Here is a tiny trained network, its code and every weight. The questions are about switching its units off for an input and a class, where a switched-off unit gives its printed mean instead of its output.

import numpy as np


def w(rows, s, z=0):
    codes = np.array(rows[::2]) - 128.0
    scale = np.full(codes.shape[1], s)
    scale[-1] = z or s
    return codes * scale


def f(y):
    return y / 2 * (1 + np.tanh(0.7978845608 * (y + 0.044715 * y**3)))


def log_softmax(a):
    a = a - a.max(-1, keepdims=True)
    return a - np.log(np.exp(a).sum(-1, keepdims=True))


def net(x, mask):
    res = np.array(x, float).reshape(1, 4) / 4 @ E
    y = f(res @ A[0][:, :-1].T + A[0][:, -1])
    res = res + np.where(mask, y, B[0][:, -1]) @ B[0][:, :-1]
    return log_softmax(res[-1] @ U[:, :-1].T + U[:, -1])


A, B = {}, {}
E = w([
[130,127,127],'x0',
[43,16,132],'x1',
[1,175,63],'x2',
[182,122,11],'x3',
],0.0085)
A[0] = w([
[100,20,103,41],'n0',
[130,136,115,112],'n1',
[153,227,107,119],'n2',
[92,154,107,107],'n3',
[89,165,93,20],'n4',
[157,116,179,74],'n5',
[157,82,2,125],'n6',
[178,107,163,110],'n7',
[40,217,111,118],'n8',
[109,67,114,121],'n9',
[193,113,142,98],'n10',
[178,77,136,96],'n11',
[120,99,129,8],'n12',
[87,113,222,136],'n13',
[164,106,157,96],'n14',
[79,58,157,104],'n15',
[117,48,131,150],'n16',
[139,170,126,74],'n17',
[172,92,141,62],'n18',
[97,131,119,103],'n19',
[108,145,166,188],'n20',
[125,82,95,146],'n21',
[140,175,127,127],'n22',
[96,100,127,211],'n23',
[175,228,133,1],'n24',
[143,163,81,100],'n25',
[206,73,181,84],'n26',
[72,165,231,207],'n27',
],0.013,0.0029)
B[0] = w([
[89,172,164,208],'n0',
[104,105,110,129],'n1',
[113,178,174,223],'n2',
[101,99,107,164],'n3',
[55,91,101,166],'n4',
[122,75,115,159],'n5',
[254,99,136,233],'n6',
[73,102,97,175],'n7',
[107,46,68,255],'n8',
[90,174,207,172],'n9',
[83,113,116,178],'n10',
[63,142,91,174],'n11',
[92,177,152,123],'n12',
[189,114,118,212],'n13',
[79,66,72,157],'n14',
[125,172,143,203],'n15',
[105,223,134,192],'n16',
[104,144,145,146],'n17',
[74,94,106,157],'n18',
[130,150,88,145],'n19',
[185,110,97,165],'n20',
[156,169,196,160],'n21',
[124,169,190,160],'n22',
[178,156,148,174],'n23',
[49,166,186,210],'n24',
[131,114,152,166],'n25',
[66,97,99,218],'n26',
[214,89,121,245],'n27',
],0.0078)
U = w([
[49,48,2,61],'0',
[103,193,201,67],'1',
[157,93,101,253],'2',
[235,67,107,112],'3',
],0.0097,0.0063)

Each question gives the input, the list of numbers given to net, and the class t.
The units are the neurons (one row each of A and B). Each row of codes is followed by its name. A weight is (code - 128) times the scale printed after its matrix; where a second scale follows, it is the last column's (A, B and U).
mask holds one flag per neuron, in row order. A switched-off neuron (its flag False) gives its mean, the last column of its row in B, instead of its output. The means were averaged over made-up inputs and are rounded, as every weight is.
A unit's drop is (log p(t) with every unit on - log p(t) with that unit switched off) / (log p(t) with every unit on - log p(t) with every unit switched off).
The circuit of an input: a set's keep is (log p(t) with only the set's units on - log p(t) with every unit switched off) / (log p(t) with every unit on - log p(t) with every unit switched off). Starting from the 12 units with the biggest drops (on a tie, the unit counted first), units are removed one at a time, each time the one whose removal leaves the highest keep (on an exact tie, the one counted first), for as long as the keep stays at least 0.8.
units of the circuit, in order: the units of the circuit, biggest drop first
top k neurons: the k neurons with the biggest drops, biggest first
drop when u is switched off: that unit's drop, to one decimal
input [2,-4,7,-6], class 0: units of the circuit, in order	(n8)
input [-6,4,-6,5], class 0: units of the circuit, in order	(n26 n11)
input [0,1,6,-8], class 3: units of the circuit, in order	(n27 n13)
input [-6,3,-1,-8], class 3: units of the circuit, in order	(n27 n13)
input [-1,-6,-4,6], class 1: top 2 neurons	(n24 n2)
input [-4,-7,-6,7], class 1: top 3 neurons	(n24 n2 n8)
input [-6,-7,0,6], class 1: units of the circuit, in order	(n24 n2)
input [0,-8,-7,1], class 1: top 4 neurons	(n24 n2 n8 n22)
input [2,0,-3,0], class 0: top 2 neurons	(n6 n27)
input [1,6,-4,1], class 1: drop when n8 is switched off	0.1
input [-2,-4,5,6], class 3: drop when n11 is switched off	0.2
input [-1,3,-6,-5], class 0: drop when n14 is switched off	0.2
